Below are the code and all the weights of a small trained network. Each question names an input and a class and asks about switching units off, where a switched-off unit gives its printed mean instead of its output.

import numpy as np


def w(rows, s, z=0):
    codes = np.array(rows[::2]) - 128.0
    scale = np.full(codes.shape[1], s)
    scale[-1] = z or s
    return codes * scale


def norm(h):
    return h / np.sqrt((h * h).mean(-1, keepdims=True) + 1e-5)


def f(y):
    return np.maximum(y, 0)


def log_softmax(a):
    a = a - a.max(-1, keepdims=True)
    return a - np.log(np.exp(a).sum(-1, keepdims=True))


def net(x, mask):
    res = np.array(x, float).reshape(1, 5) / 4 @ E
    u = 0
    for l in range(2):
        y = f(norm(res) @ A[l][:, :-1].T + A[l][:, -1])
        res = res + np.where(mask[u : u + 6], y, B[l][:, -1]) @ B[l][:, :-1]
        u += 6
    return log_softmax(norm(res)[-1] @ U[:, :-1].T + U[:, -1])


A, B = {}, {}
E = w([
[236,197,55,73,134,84,156,184,111,104,157],'x0',
[218,74,134,206,134,192,181,65,56,121,124],'x1',
[133,234,133,194,89,128,55,126,35,183,88],'x2',
[103,169,180,50,84,119,118,17,91,114,207],'x3',
[171,87,184,156,2,72,121,154,188,209,142],'x4',
],0.0073)
A[0] = w([
[132,26,92,103,131,132,223,142,214,36,211,55],'0.n0',
[178,160,133,107,157,152,92,18,153,148,239,67],'0.n1',
[136,160,193,80,68,126,100,72,109,52,174,97],'0.n2',
[231,68,112,203,140,185,201,44,57,149,168,2],'0.n3',
[154,100,170,167,32,51,139,141,173,195,158,81],'0.n4',
[254,183,86,109,142,64,151,179,90,79,203,16],'0.n5',
],0.0066,0.0083)
B[0] = w([
[145,138,155,118,202,80,88,87,108,199,91,254],'0.n0',
[73,110,120,117,122,115,182,166,80,140,128,183],'0.n1',
[79,113,113,163,120,70,220,197,94,147,108,208],'0.n2',
[148,86,184,65,67,144,66,177,102,28,62,199],'0.n3',
[166,127,130,175,164,118,116,139,133,53,222,209],'0.n4',
[151,195,144,106,123,248,172,177,190,162,160,192],'0.n5',
],0.011,0.0056)
A[1] = w([
[65,174,47,120,217,178,124,93,87,27,111,63],'1.n0',
[146,87,49,208,153,138,134,207,175,137,46,46],'1.n1',
[133,249,114,199,68,134,60,137,48,146,100,72],'1.n2',
[152,62,116,48,119,112,196,102,194,102,140,99],'1.n3',
[1,61,182,208,119,188,95,73,158,123,116,49],'1.n4',
[31,184,107,64,117,71,48,184,208,109,140,1],'1.n5',
],0.0098,0.0055)
B[1] = w([
[171,92,178,218,16,57,80,156,202,174,194,253],'1.n0',
[6,171,165,57,51,89,175,50,29,121,189,216],'1.n1',
[90,36,114,74,240,122,131,63,216,150,93,237],'1.n2',
[77,150,71,170,138,168,65,45,144,181,70,204],'1.n3',
[220,255,32,57,148,156,162,209,149,129,140,229],'1.n4',
[214,65,163,173,99,238,134,98,9,43,46,225],'1.n5',
],0.0094,0.0065)
U = w([
[187,61,158,130,91,205,117,122,45,60,34,135],'0',
[178,249,57,76,135,175,174,171,166,161,127,127],'1',
[96,57,118,108,228,91,115,47,173,197,75,119],'2',
[9,139,135,99,68,73,205,106,34,141,164,138],'3',
[162,92,145,227,67,64,85,140,190,137,201,127],'4',
[102,103,175,156,201,102,165,194,115,113,119,247],'5',
[83,133,99,180,169,125,134,134,122,91,129,49],'6',
],0.016,0.011)

Each question gives the input, the list of numbers given to net, and the class t.
The units are the neurons (one row each of A and B). Each row of codes is followed by its name. A weight is (code - 128) times the scale printed after its matrix; where a second scale follows, it is the last column's (A, B and U).
mask holds one flag per neuron, layer by layer. A switched-off neuron (its flag False) gives its mean, the last column of its row in B, instead of its output. The means were averaged over made-up inputs and are rounded, as every weight is.
A unit's drop is (log p(t) with every unit on - log p(t) with that unit switched off) / (log p(t) with every unit on - log p(t) with every unit switched off).
The circuit of an input: a set's keep is (log p(t) with only the set's units on - log p(t) with every unit switched off) / (log p(t) with every unit on - log p(t) with every unit switched off). Starting from all 12 units, units are removed one at a time, each time the one whose removal leaves the highest keep (on an exact tie, the one counted first), for as long as the keep stays at least 0.8.
units of the circuit, in order: the units of the circuit, biggest drop first
most important unit: the unit with the biggest drop
k most important neurons of layer l: the k neurons of layer l with the biggest drops, biggest first
drop of u: that unit's drop, to one decimal
input [-4,5,8,8,-5], class 2: units of the circuit, in order	[1.n2]
input [6,3,-8,6,7], class 2: 2 most important neurons of layer 1	[1.n3, 1.n0]
input [-2,-3,-8,-8,6], class 2: 2 most important neurons of layer 1	[1.n3, 1.n0]
input [7,-3,8,-1,2], class 2: 2 most important neurons of layer 1	[1.n2, 1.n4]
input [-4,1,-2,4,4], class 1: 3 most important neurons of layer 1	[1.n4, 1.n0, 1.n1]
input [2,6,-7,4,-6], class 2: 2 most important neurons of layer 1	[1.n5, 1.n3]
input [-8,2,7,8,0], class 1: 2 most important neurons of layer 1	[1.n4, 1.n1]
input [6,6,7,-8,-7], class 3: 3 most important neurons of layer 1	[1.n1, 1.n5, 1.n4]
input [0,-2,-7,-8,1], class 3: 2 most important neurons of layer 1	[1.n1, 1.n2]
input [0,-2,4,-6,6], class 3: 2 most important neurons of layer 1	[1.n1, 1.n0]
input [-3,2,2,7,-8], class 4: 2 most important neurons of layer 1	[1.n0, 1.n1]
input [-4,-6,3,-2,3], class 0: drop of 1.n5	1.7
input [-7,-4,3,-2,2], class 1: drop of 1.n4	1.7
input [-7,5,-3,-8,7], class 3: drop of 1.n1	1.4
input [2,-3,-4,-3,1], class 2: most important unit	0.n0
